Here is a tiny trained network, its code and every weight. The questions are about switching its units off for an input and a class, where a switched-off unit gives its printed mean instead of its output.

import numpy as np


def w(rows, s, z=0):
    codes = np.array(rows[::2]) - 128.0
    scale = np.full(codes.shape[1], s)
    scale[-1] = z or s
    return codes * scale


def f(y):
    return y / 2 * (1 + np.tanh(0.7978845608 * (y + 0.044715 * y**3)))


def log_softmax(a):
    a = a - a.max(-1, keepdims=True)
    return a - np.log(np.exp(a).sum(-1, keepdims=True))


def net(x, mask):
    res = np.array(x, float).reshape(1, 3) / 4 @ E
    y = f(res @ A[0][:, :-1].T + A[0][:, -1])
    res = res + np.where(mask, y, B[0][:, -1]) @ B[0][:, :-1]
    return log_softmax(res[-1] @ U[:, :-1].T + U[:, -1])


A, B = {}, {}
E = w([
[225,149,76,199,231,131,254],'x0',
[164,35,179,193,132,114,68],'x1',
[150,143,180,180,78,195,180],'x2',
],0.011)
A[0] = w([
[71,96,135,60,84,78,59,236],'n0',
[140,29,127,150,212,97,84,171],'n1',
[74,85,152,123,124,142,72,81],'n2',
[122,191,116,94,116,125,140,70],'n3',
[173,95,164,179,143,99,93,195],'n4',
[125,110,208,163,104,210,199,254],'n5',
[136,244,33,94,187,139,138,191],'n6',
[174,116,93,178,246,112,198,229],'n7',
[110,113,145,135,90,104,88,201],'n8',
[67,231,88,64,128,170,105,220],'n9',
[136,72,90,110,142,68,170,243],'n10',
[182,106,99,159,179,141,119,165],'n11',
],0.011,0.0044)
B[0] = w([
[102,134,218,75,44,122,108,225],'n0',
[119,145,107,6,203,44,60,190],'n1',
[167,142,200,188,53,163,145,174],'n2',
[75,158,176,93,197,94,88,151],'n3',
[162,178,25,53,160,98,38,183],'n4',
[219,204,59,143,51,222,125,218],'n5',
[47,184,204,69,40,156,54,213],'n6',
[171,96,93,2,82,173,165,251],'n7',
[132,142,231,106,77,99,157,176],'n8',
[109,145,225,73,91,147,57,203],'n9',
[89,25,196,50,124,74,145,167],'n10',
[251,63,148,24,128,135,213,177],'n11',
],0.007,0.017)
U = w([
[116,134,167,93,22,195,162,234],'0',
[91,71,59,239,213,75,133,3],'1',
[190,18,64,46,203,102,122,127],'2',
[179,142,59,161,143,175,103,99],'3',
[12,175,163,52,172,68,31,194],'4',
[39,56,110,225,200,93,194,3],'5',
[125,183,146,167,104,160,91,95],'6',
[3,61,94,216,169,77,139,3],'7',
],0.0079,0.0045)

Each question gives the input, the list of numbers given to net, and the class t.
The units are the neurons (one row each of A and B). Each row of codes is followed by its name. A weight is (code - 128) times the scale printed after its matrix; where a second scale follows, it is the last column's (A, B and U).
mask holds one flag per neuron, in row order. A switched-off neuron (its flag False) gives its mean, the last column of its row in B, instead of its output. The means were averaged over made-up inputs and are rounded, as every weight is.
A unit's drop is (log p(t) with every unit on - log p(t) with that unit switched off) / (log p(t) with every unit on - log p(t) with every unit switched off).
The circuit of an input: a set's keep is (log p(t) with only the set's units on - log p(t) with every unit switched off) / (log p(t) with every unit on - log p(t) with every unit switched off). Starting from all 12 units, units are removed one at a time, each time the one whose removal leaves the highest keep (on an exact tie, the one counted first), for as long as the keep stays at least 0.8.
units of the circuit, in order: the units of the circuit, biggest drop first
unit that matters most: the unit with the biggest drop
k most important neurons: the k neurons with the biggest drops, biggest first
drop when u is switched off: that unit's drop, to one decimal
input [-8,-3,-5], class 0: unit that matters most : n2
input [7,1,3], class 2: units of the circuit, in order : n0, n11
input [0,2,7], class 3: 2 most important neurons : n0, n6
input [3,6,6], class 3: 2 most important neurons : n5, n10
input [-8,-1,-7], class 0: 3 most important neurons : n2, n0, n4
input [6,2,8], class 3: 3 most important neurons : n5, n0, n6
input [-2,7,1], class 4: 3 most important neurons : n1, n7, n4
input [-8,-1,-2], class 0: 2 most important neurons : n2, n1
input [6,2,7], class 2: 4 most important neurons : n6, n0, n11, n7
input [1,-1,-2], class 4: 2 most important neurons : n5, n2
input [-1,-3,-1], class 4: drop when n2 is switched off : 0.1
input [-2,-8,1], class 4: drop when n5 is switched off : 0.0
input [-2,2,7], class 6: drop when n6 is switched off : 0.1
input [0,-4,-3], class 4: unit that matters most : n5
